Each row has a class, written as a number after it.
[ 17  -1 -27   6  -1  -3 -40 -32 -12   4  -7 -43  24 -28  17  12   8   4
 -13  10  -8  24  -3   0 -13  13   5 -13  30 -21  17  25 -11 -19  13 -13
  19   1 -11  -2  -3]	11
[ 24 -15 -30   2   1   6 -68 -10   7   7  22 -22   3  -3 -18  29 -32 -18
   9  14 -18   3  14   0  -1  12  15   7   5 -32  15  14 -45 -20  -8  24
  24 -17 -10   9  39]	6
[  2  -8  -4   3   2 -21  -7  12   7   4  11   1  -8 -15  -1 -18  17  -7
  14  -1   3 -16   8  15   4   9 -10  -3  -7  -8  17   5  -2   5  -2   8
 -15  22  -2  -6  -1]	12
[ 12   6 -18   7 -15  -2 -39   1  -1  -4   1 -19   6 -19  11  -2  10   1
 -22  -5 -21  23   1  -5  -8   0   7  -3  33 -20  15  17   7 -21   2 -20
   0   3   0   5   3]	5
[-31  13  30   6  -6  20  39  44 -17  -2 -17  16  22  11 -16   6   6  26
 -23 -21 -38  14 -26 -17 -10 -14 -37  -6  30  41  -4 -12  -8 -25  24   7
   4 -15  -9 -21 -19]	5
[ -1   6 -25  15   4 -23  -4  34  14  -8  15  -7   6  -3  -1 -19   3 -20
  13 -13  -6  18   7  20   9   2  -1   0  18 -19  13  29   0  27 -19  11
 -17  11  11 -11  -3]	12
[ 17  11 -31  10  15   9 -63  52  15 -19   7  -9  -8 -11  13  -3  -1  11
   9  -5  -4  27  28 -50  13 -14  26  -9  27   1   1 -16  -6  -1 -26 -10
  12  -5  35   9   4]	6
[ -5  -2  -4   4  -7 -15 -23   4  -7 -22  -3 -22   1 -51  17 -14  10 -14
 -22   1 -24  49  11  22  -8   1  15   5  21  -5  22   9   3  13 -41   1
 -12   5  -5   4 -21]	2
[ -4  32 -23  11 -17  19 -34  47  -2 -17 -15 -24   0  15  -6   1  12   3
 -28 -11 -44  36 -11 -34  14  -4  12  -7  22  -1 -11   7  -8 -12   1 -11
  -2 -25  14 -22   1]	0
[  3   9 -13   0 -11 -16  10   7   7  -1   4   0  -3   3  11 -25  -2   8
 -12  -3   6  44  -5  10   7  -4 -11  20  -8  -3  32  -2   2  11   3   2
 -20   8  12  -7  -6]	8
[ 20  21 -25   8  -2  12 -54  61   3 -17 -11 -22 -12  28  -7  14   1   6
 -32   4  -5  44  -1 -26  15 -17  56   9  31   2 -15 -17  -8 -15   2 -18
  -1 -33  20  12 -10]	11
[ 12  -2 -16  15  -3  -8 -32  41  -7   6   0  -3  -6  -3  -1   7  17 -12
  -5 -16  -7   9  -9  11   2 -15  -9   5  24 -13   3  -1  23  -1  11 -12
  -1   3   6 -11 -30]	0
[ -4 -22 -14  -8  -5   2   4 -17  -6  16 -20  19 -25  24 -15  12   1 -42
   5   0 -27 -10 -21  -5 -14   4   8  21  30  -7  -8  29  22 -15   5  10
   4   6  -1  11  15]	3
[-16  12   4   6 -15  23  -6 -40 -10 -10   1 -21  23 -31  -3  -1  -5   5
 -15  15  -8  18 -11  -6  -9  10  -8 -16  -5  17  -4  11 -20 -21   2 -12
   2  -9 -13   0   8]	1
[ 39 -41 -15  -2  30 -11 -35  21 -12 -11  -6 -28 -27 -40  16  32  -2 -10
   4 -13 -12 -26 -19  39   3  -3  12  27  -7 -16   9 -14  20 -20  29  13
  -4  12 -15  28 -60]	11
[ 15 -26   2  16   7  -1 -30   2 -10   0  14   0  10  26 -24  15   4 -37
   6  -1  -3   5 -13  31  -6   8  17  14   2 -24 -11  34  -2  12  -2 -12
   3   3 -11   9   6]	10
[  3 -29  10   4 -16 -26 -18   1  22  -8   9  23 -60  28 -21 -34  20 -72
  32  17  50  -1  33  50  41  47  15  30 -54  13  -4  16  34  37 -45 -46
 -69  53  12  14 -18]	1
[  6 -34 -41  -6  25   5  -5 -12  -3   6  23 -19  10  18 -23   1  -5   8
 -13   5  27  29 -30  22  35 -35  -4  31  -4   1   4 -38  -5  13  -6  -4
 -18 -22  -6  23  -5]	3
[  5  17  -7 -21  11   2   7  13  12   6 -11  28  -7  23 -31 -10  -5  34
  13  -6  10   9   8 -23   9 -12 -15  11 -29  -2 -11 -23 -49  -3   4  40
  14 -10  20   8  32]	12
[-16  30 -35  28 -21  16   1  46  -3   7  -9 -12  30  15  -6   4  11   1
   8 -14 -26  26 -26 -33   3 -14   1   3  62   1   1  15  -9   0  -7  -6
  27 -39  19 -19  -2]	8
[ 17  35 -35  -3 -26  20 -22 -33   1  -6   9 -32   1   1 -12  23   5  18
 -45   1 -25  51 -32  17   5 -15  -8  20  26 -17  -8  11 -23 -19  16  -4
   2 -29  -2 -16   6]	0
[-25   2  -6  13  11  16  39  19 -18   9  -9   7  30  32 -14   2  22  12
  -7 -14 -20  -8 -34  -3  -5 -15  -9   1  51  18   0 -10   0  15  15  14
  12  -5   0 -41 -10]	8
[ -7  48 -25 -13 -26  18 -17  -3   0 -11 -10 -17  19 -22  11 -23  13  47
 -24  16 -18  29   6 -39   3 -19   0 -24  25  20  17 -14 -14   1   9  13
   8 -12  10 -24  23]	4
[  7  17 -15  -8  12 -11  27 -14  14   7  -8  -3  -2  -9   8 -23  15   5
 -17 -15  -4   4  -7  17  -5   3  -8  19   1 -13  -2  11  16  17  11   1
  -7  21  13  -4   3]	0
[ -5  15   0  10   3  -9 -35  18  -3 -26 -12  -9   8 -30   4  -7  16  -7
 -16 -13 -30  20   4   8  -3  -1  14  -3  35   4   5   8   8  -6  -4   2
  -4   9  -9 -18 -18]	11
[ 17  11 -27   8  10  -6 -19  32  24  -1  32  22  -3  16 -13  -6  22  11
  29  -7   4 -17  16  11  15  -9 -44  15  43 -11  26   0 -23   1  25  34
  22  31  13 -40   5]	3
[ -1 -10 -14   5   5  -4   3   2  -6   3  -8  17  -3  25 -17  20  10 -17
   8 -15 -16  -8 -15  16  -4   0  -2   5   9 -17 -16  19  -3  -2  11   8
   5   1   4   0   8]	0
[ 13   5 -23  13 -26  11 -47  38 -14  -4 -14 -34 -36 -10  -7  44  13   2
 -11  18 -36  33 -18   0  14  -9  32  13  24  -1  -1 -10 -11 -53 -12  -7
   6 -60   4   1  -6]	9
[  2  35 -47  17  -8  11 -29  63  18   0   6  26   2  32 -13  -2  18  -4
  13   8  15  72  10 -57  -6   8  24 -25  39  -8  26  41 -47   8 -14  13
  35   8  22 -12  21]	10
[ -1 -23  -7  12  17  13 -11  48  -4 -20  -2   2  20  41 -17  -1 -10 -11
   6   3   9  -5   1  16   5   7   2 -16   6 -12  -8  16 -14   8  27  17
  18  27  -3  -5 -14]	9
[  4   1  -7   2   1  -3  -4  26  -3   5  -6  10  -3  12 -12  12   2   2
  -4  -6 -13   5 -10   9 -14  -7  -3  12  33  -2  -1   0  -1 -10  11  22
  19  -2 -13 -17  -4]	9
[  6  -8 -18   3   4  -9   6   0  12 -13  17  -8  -5  -2   3 -12  -1  -6
  11   3  16  14  -2  13   5  -1  -2   0  -1  -4  21  12  -8  14  -9  10
 -13  11  14  14   3]	7
[ 14 -22 -10  16  19 -17 -34  23   7  -6   5  -7 -22   5   2 -13  10 -26
  -9  -5   9   4  13  16   6   4  35  12   3 -21  14   4  -5  13 -15  -4
 -11  12  16  14  -4]	8
[-12 -20 -13   6 -19 -27   9  19 -18   3   2  26  -6   8  -3   8  28 -50
 -23 -10 -45   1 -13  41 -44 -10  42  16  54 -44   3  20  27   0   4  -8
  -4  23 -22  -2  12]	0
[-10  -3  -2   4  -5   5  28  -9  -5  -9   7  21  18  23 -12  12   7 -20
 -13   3 -22   4 -18  30 -25  -6   7   8  26  10  -6  13   3  18  12  13
   2  23  -9  -6  -2]	1
[  1 -15 -12  13  -6 -10   7  29   9   1   8   8  -9  39 -21  -2   0 -26
 -24 -15 -31  19   1  27 -14   6  30  17  35  10   4  17  10   9  -7  -6
  -9   1  -6  14  17]	5
[  1  27  -7  16 -26  -7 -23  37  -7 -16 -18 -17  22 -14  31   2  13  11
 -52  -4 -65  40  -6 -11 -16 -29  23   2  49  -8  29 -18  -1 -27   9  21
   9 -36 -11 -18  22]	8
[ -9  16  -1  -1   8  17  22   2  -2 -19  -9  10  12   9 -14   5  11  30
 -13 -14 -16  11 -19  -9  -8 -21  -9  -3  43  29  -9 -18 -22   5   9  29
   5 -10   6 -13  -4]	7
[  4   4 -16   6 -25  -2 -10  25   5 -24  11 -15  -7 -10  14  15  -6 -11
 -39 -28 -62  14 -18  17 -21 -26  -7  -3  45 -13  31  11 -17 -18  28  26
   3  -7 -26  -2  12]	6
[ -9  -3 -13   7  13  -8   9  32  13   0  -6  10  -3   5 -16 -17   6  -2
   0  -5  13   0  -4   8   7   1   0  -7   8  12  10   2  -1   6   9  11
  -3  15   4  -3 -12]	9
[-67  -1  18   4  11  23 103  62  16   9 -13  30  25   6   3 -56  19   7
  -1  16  24  20  23  -7  12   9 -17 -31 -39  69  27 -20   1  22 -24  -4
  15  23 -21   2  28]	4
[ -3   9   6   2  12   3  -4 -26   3  -4  -2 -30  26 -30  19 -42   1  12
 -45  17  13  41   5   5  -4  -1  19 -19  -2  15   1   1  19  12 -23 -13
 -23   3 -13   5  10]	12
[ -4  34 -11  14  -2   9 -14  12 -11  -3 -24 -13   9 -24   7  -4  10  14
 -22 -17 -25  29  -6 -17  -7 -12  16 -10  23  -4  -6  21  -9   2  -6 -20
   6 -29   8   5   2]	4
[-29   0 -16   2   7  -4  32  58  19  17  -2  18  -9  32 -34 -30   4 -18
  11 -10  10   8  -5   2   6  13  -5  21  15   6   6  12  11  10 -13  -2
   0  18   3 -18  -1]	9
[ -2   2   0   2  -1  12 -14  -6  -2  -1 -13  10 -13  12 -12  -4  16 -13
 -14  -2 -21  14   4  17  -7   6  10  21  35  -6  -4  11   0  -3  -9   8
  12   8 -10 -10   7]	3
[  2 -13 -18  20  26 -27 -16  71  38   7  22  36  -5  22 -12 -28  13 -33
  23 -17  41  -2  46   9  13   7  -2  -7   8  -8  35  -1  14  24  -6   7
   4  39   9 -16  21]	10
[  8   6  -9   7   2  19 -25 -45   0  -5   2  -3   6   1 -14  11   8   1
   7   5   5 -11 -12  -8 -14   0  17 -21  31   2 -11  26 -22   4  -8  10
  18  -3  10  11  14]	7
[ -9  10   5  10  12 -15  16  29  20   1 -12  23   8  -3  -4 -43  16  -6
   8 -30  22 -17  23  18   4  12   2 -10   4   3   8  10  16  21   4 -27
  -8  37 -10   0 -10]	11
[  8  -4 -16   7   4 -23 -33  22  13  -7  15   3 -11   0  -2  10   4 -31
  12 -10   1 -11   5  13   2  17  13  11  10 -23  15  22   6  -2  15  -5
  -2  36   7  -6 -24]	11
[  6   5  -7  11 -16  -9  -9  -1  -5  -4   7 -29   2 -19  18 -14  11   0
 -23  -3 -13  13  -3   1 -13  -3   4   2   5   0  10  -4   6  -6   6 -34
 -14  -6  -6   8   7]	1
[ 24  16   2  21   3  -5 -68  31 -25 -20 -20 -29 -12 -19  22  18  29 -16
 -43 -15 -43  35  -8 -21 -11 -31  31   2  46 -28  -5  -3  13 -17  -9 -18
   5 -30   8  -8   4]	7
[-12  12 -39   6  23   8 -19  45  20 -14   3   4  19  21  -5 -32  10   3
  -6   2  27  29  16 -25  15  -2  15 -14  29   9  10   3  -3  30 -13  17
   7  22  18  -8  10]	4
[ 12  -2 -21   8   9 -16 -29  46  17  -7  15  -1 -10  -6  -7 -15  11 -12
   1  -6   4  32   9   7   6  -3   9  21  14  -6  20  -2   8   9 -12   4
  -8  10  13   0  -4]	10
[ 10  24 -51   1   3  -6 -25 -42   5  28  16   9  28   5  -9  23  -1 -13
  33 -13   1   9  -4 -48  -3   4 -20  -9  35 -35  -2  57  -9  23 -11 -17
  34  14  34 -19  15]	5
[  2  36  10   4  41 -21 -18 114  -5  41 -23  29  37  -1   8 -26  24   7
  56 -34  21 -25  34 -77  33 -27 -47 -18 -38 -39  13 -32 -40  47 -34  41
  52 -11 -17 -49  27]	12
[  2   4 -17   1  -3 -13 -18  40  11  -5   2   4  -3   1  -3 -16  12  -6
 -16  -3  -1  18   8   5   0  -3   0   6  29  -8  31  -4  -2   4   1  24
   0  17   1 -12  -2]	2
[ 16  -9 -19  10  18 -26 -29  30   6  -4   9  -1 -19  -8   9  -9  17  -4
  -2  -3  17  37  16  30  10  -3  -1   5  -7 -23  27   1   2   5 -16  10
 -11  13   9  -2  -4]	0
[  6   9 -12   7 -11   9 -39  27  -1  -7   0 -26   0   3  -4  -2   1 -12
 -28   3  -9  34  -1 -17  10   4  22   6  10  -4  -1   5 -11   7 -17 -21
  -3 -12   2   4 -11]	2
[  7   4 -24   1  -7 -12 -20   1  16  -3  12 -15   6 -13   3 -24 -18  14
   1  -2  22  25  16  -1   7  -4 -11 -13   3  -9  33   1 -28   7   3  14
  -8   1  11  11  15]	6
[ -9  20 -29  16  -1   6 -25  30 -16 -13 -14 -37  23 -27   8 -20  19   7
 -34 -16 -41  58   0   0 -11 -11  17  15  57   0   1  -1  13   7 -24 -12
  17 -27 -13 -17  13]	4
[-11  15 -35   5   2  12  -8   1  -7 -10 -10 -33  22   8  -1 -36  12  -1
 -32   3  -4  58   8 -21   2   8  34  -8  31   8 -23   8  20  45 -22 -44
  -8  13  30 -14  -9]	0
[  6   1 -22   3   1 -19  -7  -2  13 -17  18 -13  10 -21  12 -14   3  -4
   5  -1 -12  -1  -4  15  -5 -13  -1   8  31   2  12   4  12   9 -13  12
 -32   2   6   4   0]	1
[ 10   5   3 -11   1   7  25 -52  -3 -31   8 -30 -18 -68  42  43 -11  16
 -38 -11 -34  16  -9  20 -25 -12 -13 -13  -4   9   9  19 -58   0  14  28
   7 -10 -22  24 -27]	4
[  8  25 -33   8 -21   9 -27  -8  -6   4   4 -32   2 -25   2  19   9   3
  -6   8 -19  32 -14 -13   4   0  16   6  15  -9 -11  12  -6  -1  -9 -25
   8 -23  21  -2 -16]	0
[ 24  19 -47  -7  -9 -20 -15  20  37 -23  11   0 -32 -17  35  -9  21   7
 -23   8 -16  48  26  21   6 -19  12  25  63   0  45 -15  10   6 -13  43
 -13  15  13 -10  -3]	3
[ -6   5 -10  -1  -6   1   3  32  -7  -3   1  -1  11  -1  -9   4   8   2
 -25 -11 -22  31 -12   4 -11 -23 -17  15  49  -2  11 -10 -12  -1  -2  15
   9 -10 -10 -15  -7]	2
[ 11  14 -27   6   2   8 -32   1  12 -15 -16 -12 -15  -3 -24  13 -15   5
 -44   4 -16  79  -8  11   9   9  28  20  18   9   5  14 -23 -22  -8  15
 -16 -22  23  23  -9]	5
[  4 -14 -16  10  18 -23 -23  31   9  -8   5 -13  -8 -28   5 -20   6  -7
   7  -3  11   8  17  17   8  16   2   8   1 -10  19  -3   6  -5  -5   0
  -4  20  -8  -9 -12]	9
[ 17   6  16   8 -12   2 -45  17 -12   9 -15  -2  -1  14  -3   5  14 -27
 -21  -1 -24   0   4   0 -12  -1   9   3  30 -28  -5  29   6   0  -7 -17
   6  -1  -5 -10   3]	2
[-10   3 -19  -7 -21  26  38  15   6  -6 -14 -13  31  20  17  12  21  41
 -51  14 -53  21 -25  10 -15 -36 -33  15  91  45  27 -47  20 -20  35  48
  13  -6   5 -34 -17]	8
[  6   0   4   7   6   0  -2  -1  -8   2 -14   6   3  15 -14  16   5  -7
  -1 -12 -23  -9  -9  17  -7  -6   2  -5   9 -18 -16  20 -17  -2   7  19
   7 -11   2   3  12]	12
[-21  11   1  -8  12  20  33  -5   7 -12 -12   5  27   0 -15 -11   7  34
 -33 -11 -12  40 -17  -4 -12 -25 -24  -2  39  42   0 -22  -8  -3   5  32
   5 -14  -2 -10   8]	10
[-17   6  -1 -11   4  12  50  56  11 -12  -8  13  -1  -3   6 -16   9  19
 -16   1 -25  23  10   9   0 -10 -26  15  16  35  16 -21  -7   2   3  25
  -2  12  -9 -13  -6]	4
[-23  -7   0 -13   3  14  61  15   3 -18   5   0  22  -6   2 -25  13  17
  -6  11 -15  -4  -2 -11  -8 -24  -1  -2  22  46  -5 -43  -1  23  -6  14
   4   7  -1   5  12]	7
[ -6   0 -22  33   6 -25 -63  37  17   0  37  -8   0  20 -38 -10 -10 -53
  40 -11  43   7  16   8  46  39   8  -5 -23 -16  13  41 -16  15 -20 -35
 -18   9  -4 -25   0]	11
[  6  -2 -11 -11  24 -27  20 -27  16 -11  -3  -1  -7  20 -23  -8  -4   8
 -28 -21  -7  15 -11  39  -7 -13  16  29  22   5  -7  -1 -17   6   4  27
 -24 -14   3  22  27]	11
[ -3 -17  -9   5  -7  -1  19  63 -10  12 -17  12 -41 -23   6   5  -5 -33
   7  -2 -16  28  10  17   1  13   9  12 -34   8  27  12  13   4  -9 -14
   1   9 -14  16 -26]	4
[ -7  -1 -14   8  -4 -12   0 -11  20   0   7  -7  13  -9   6 -18   6   2
  -6  -5  -9  -5   2   0   4  -2 -19  -1  20   9  25  -1   0  -4   5   6
  -8   4  12  -8  10]	8
[-10  18 -10  -6 -11  36 -14 -18  -4   6 -12 -37  19 -18 -13 -22   2  14
 -14  22  -8  19 -11 -42   9  -1  -3 -13  12  16  -3   0 -12 -12 -20 -21
   2 -23   3  -5  20]	7
[-17 -12 -17  12  45   4  18  -3  -9 -10 -24   4   4  -2 -16  -5  14   2
  -5 -43 -25 -20  -7   5 -11  -3  24 -17  11  -6 -15  22 -27  21  -3   4
  13  -4   7  27  17]	4
[-17  15 -16  -1  30  -9  19  61   5 -25   2  19  18  13 -14  -6  12  21
  -7 -22 -20  28   2  -7  -4 -33  -1  -3  52  27   9 -26 -23  14   0  51
  15   1   1 -26   4]	11
[ 10  16 -25  -1 -26  -1 -32 -13  11  -2   2 -26  -6 -12  -1  15  -4 -10
 -24  -2 -27  37 -15  12  -3  -2 -22   5  31 -28  33  44 -22 -14  -2  17
  -2  -9   9  -2  -9]	2
[ -2  18  -6   9 -20   3 -13  37 -14   2  -7 -19   7  -7   2  -1  14  -4
 -20  -4 -33  24 -17  -9   2  -3   7  10  13 -14  11   8   1  -6  -2 -23
  -1 -16  -4 -11  -9]	2
[-13  -5  -4  14  10   2  11  10  12   1  -1   4   7  -2   1 -33  18 -15
  11   0  23  -9  19   0  -1  13 -17 -26  11  22  13  13   8  19  -8 -10
  -1  33   9  -4   1]	1
[  6  -6  -3   6 -30  16  22 103   0  23 -26  25 -34  41 -15   7 -19 -32
 -38   1 -22  40 -16  -2   0 -19   2  22   2   7  27  -6   3 -19  31  -6
  -8 -12 -10   7 -26]	8
[ -2  24  -4 -19  -3  16  30  -3  14  -4 -25  18  -7  20 -19 -11  20  44
 -38 -15 -15  37 -10  -1   9  -6 -40  23  24  35   2 -24  -8 -15  23  15
  -9   9  10 -15  -4]	5
[ -4 -23 -45 -16  18  13  -5  58  17  28 -10  25 -12  52 -40 -10   9 -66
  26  50  34  29  24 -25  30   8  48  33 -12 -14 -25  -7   8  41 -60   2
  21  28  33  20  22]	12
[ 13  -1  11  28   8  26 -41  61 -21  15 -16  17   2  47 -27  13  16  -2
  13 -12   5 -13 -10 -23   6 -12   6 -25  10  -6  -4   7 -15  -2   5 -17
  21 -15   1  -5  -5]	7
[ -8  24 -22  15 -17   9  -6  -2  -5  -4  -5 -15  19  -1   0   3  15   2
 -12  -8 -24  22 -15 -10 -11   1  -9  -7  29   0   8  14 -13 -11  10  -6
  14 -10  -2 -16  13]	1
[-14  13 -23   0   5  14  24  33  12   3  -1  32  25  32 -17   4  13  14
   4   2   3  10   2 -10   0 -21 -30 -17  44  22   0 -12  -7  11  17  36
  25  15  18 -29   2]	0
